Here is a tiny trained network, its code and every weight. The questions are about switching its units off for an input and a target symbol, where a switched-off unit gives its printed mean instead of its output.

import numpy as np


def w(rows, s, z=0):
    codes = np.array(rows[::2]) - 128.0
    scale = np.full(codes.shape[1], s)
    scale[-1] = z or s
    return codes * scale


def norm(h):
    return h / np.sqrt((h * h).mean(-1, keepdims=True) + 1e-5)


def f(y):
    return np.maximum(y, 0)


def softmax(a):
    e = np.exp(a - a.max(-1, keepdims=True))
    return e / e.sum(-1, keepdims=True)


def log_softmax(a):
    a = a - a.max(-1, keepdims=True)
    return a - np.log(np.exp(a).sum(-1, keepdims=True))


def net(x, mask):
    ids = ['Ωαβζξστ'.index(c) for c in x.split()]
    T = len(ids)
    res = E[ids] + P[:T]
    r = norm(res)
    for j in range(2):
        rows = slice(3 * j, 3 * j + 3)
        q, k, v = (r @ M[0][rows].T for M in (Q, K, V))
        z = softmax(np.where(np.tri(T) > 0, q @ k.T / 3**0.5, -1e9)) @ v
        o = O[0][rows]
        res = res + np.where(mask[j], z, o[:, -1]) @ o[:, :-1]
    y = f(norm(res) @ A[0][:, :-1].T + A[0][:, -1])
    res = res + np.where(mask[2:14], y, B[0][:, -1]) @ B[0][:, :-1]
    return log_softmax(norm(res)[-1] @ U[:, :-1].T + U[:, -1])


Q, K, V, O, A, B = {}, {}, {}, {}, {}, {}
E = w([
[229,120,4,100,152],'Ω',
[201,99,161,208,58],'α',
[54,143,59,107,63],'β',
[122,44,102,130,206],'ζ',
[190,187,101,2,195],'ξ',
[156,52,139,165,23],'σ',
[110,47,157,2,126],'τ',
],0.0085)
P = w([
[93,234,95,112,9],'0',
[117,165,166,172,52],'1',
[153,133,134,137,51],'2',
[161,118,101,115,76],'3',
[176,88,128,110,101],'4',
[214,49,102,111,106],'5',
[226,3,97,89,104],'6',
],0.0042)
Q[0] = w([
[99,168,194,126,153],'h1',
[100,142,107,117,111],'h1',
[105,138,162,102,148],'h1',
[218,56,95,70,44],'h2',
[6,152,140,197,198],'h2',
[76,118,207,90,107],'h2',
],0.023)
K[0] = w([
[97,152,189,206,147],'h1',
[119,104,100,110,170],'h1',
[78,159,127,178,118],'h1',
[143,37,81,82,230],'h2',
[101,181,112,140,5],'h2',
[113,122,166,97,101],'h2',
],0.019)
V[0] = w([
[137,201,139,56,208],'h1',
[109,197,43,188,172],'h1',
[253,97,61,147,156],'h1',
[191,141,23,109,167],'h2',
[226,203,246,95,124],'h2',
[40,48,210,3,126],'h2',
],0.013)
O[0] = w([
[103,117,177,11,138,95],'h1',
[153,207,188,131,58,28],'h1',
[222,125,96,90,69,138],'h1',
[125,224,73,76,119,156],'h2',
[217,129,218,106,226,85],'h2',
[52,18,108,102,237,252],'h2',
],0.011,0.013)
A[0] = w([
[202,206,158,152,116,119],'n1',
[128,71,149,113,69,123],'n2',
[100,133,181,11,117,43],'n3',
[67,127,147,70,123,109],'n4',
[143,144,109,95,109,131],'n5',
[113,101,120,165,139,3],'n6',
[112,51,145,164,161,154],'n7',
[189,210,180,76,251,68],'n8',
[77,148,126,145,131,84],'n9',
[100,42,213,104,161,103],'n10',
[153,79,171,165,80,187],'n11',
[4,200,173,172,116,64],'n12',
],0.016,0.003)
B[0] = w([
[127,62,177,89,161,154],'n1',
[121,173,103,109,133,155],'n2',
[133,185,84,191,167,167],'n3',
[133,155,103,152,175,180],'n4',
[111,139,103,101,119,155],'n5',
[135,123,94,136,101,171],'n6',
[121,93,91,90,96,248],'n7',
[78,254,86,152,159,182],'n8',
[141,112,152,137,154,146],'n9',
[64,121,139,48,128,218],'n10',
[150,165,86,133,165,160],'n11',
[144,116,240,146,132,144],'n12',
],0.03,0.011)
U = w([
[205,162,147,38,43,132],'Ω',
[210,99,146,151,159,144],'α',
[102,117,206,198,92,253],'β',
[30,163,131,166,2,39],'ζ',
[103,246,111,155,210,129],'ξ',
[185,98,17,229,101,109],'σ',
[57,49,129,43,186,109],'τ',
],0.0073,0.0025)

Each question gives the input, a string of symbols that net reads in full, and the target symbol t.
The units are the heads (3 rows each of Q, K, V and O) and the neurons (one row each of A and B). Each row of codes is followed by its name. A weight is (code - 128) times the scale printed after its matrix; where a second scale follows, it is the last column's (O, A, B and U).
mask holds one flag per unit, heads first, then neurons. A switched-off unit (its flag False) gives its mean, the last column of its rows in O or B, instead of its output. The means were averaged over made-up inputs and are rounded, as every weight is.
A unit's drop is (log p(t) with every unit on - log p(t) with that unit switched off) / (log p(t) with every unit on - log p(t) with every unit switched off).
The circuit of an input: a set's keep is (log p(t) with only the set's units on - log p(t) with every unit switched off) / (log p(t) with every unit on - log p(t) with every unit switched off). Starting from the 12 units with the biggest drops (on a tie, the unit counted first), units are removed one at a time, each time the one whose removal leaves the highest keep (on an exact tie, the one counted first), for as long as the keep stays at least 0.8.
units of the circuit, in order: the units of the circuit, biggest drop first
top k neurons: the k neurons with the biggest drops, biggest first
heads that matter: for each layer, one digit per head in row order, 1 if its drop is at least 0.15 and else 0, layers parted by /
drop when u is switched off: that unit's drop, to one decimal
input σ α ζ, target σ: units of the circuit, in order : n10, h1
input σ σ ζ σ ξ, target σ: units of the circuit, in order : n10, h1
input β σ β, target β: heads that matter : 10
input ζ σ σ τ τ, target σ: heads that matter : 11
input σ Ω σ, target Ω: heads that matter : 01
input σ σ τ ζ ξ, target σ: heads that matter : 11
input σ ξ ξ α, target ξ: heads that matter : 01
input σ ξ τ σ β Ω, target Ω: heads that matter : 01
input ζ σ σ σ σ α, target σ: heads that matter : 10
input ξ σ β, target ξ: heads that matter : 00
input ζ ξ σ ζ, target ξ: heads that matter : 11
input Ω σ σ, target Ω: heads that matter : 01
input σ τ ζ τ, target σ: top 2 neurons : n10, n1
input ζ τ σ, target ζ: units of the circuit, in order : h2
input ζ τ ξ, target ζ: top neuron : n12
input ξ σ ξ σ α, target ξ: drop when h2 is switched off : 0.3
input ξ σ ζ ζ, target ξ: drop when n7 is switched off : 0.2
input β σ σ ξ, target ξ: drop when n8 is switched off : 0.4
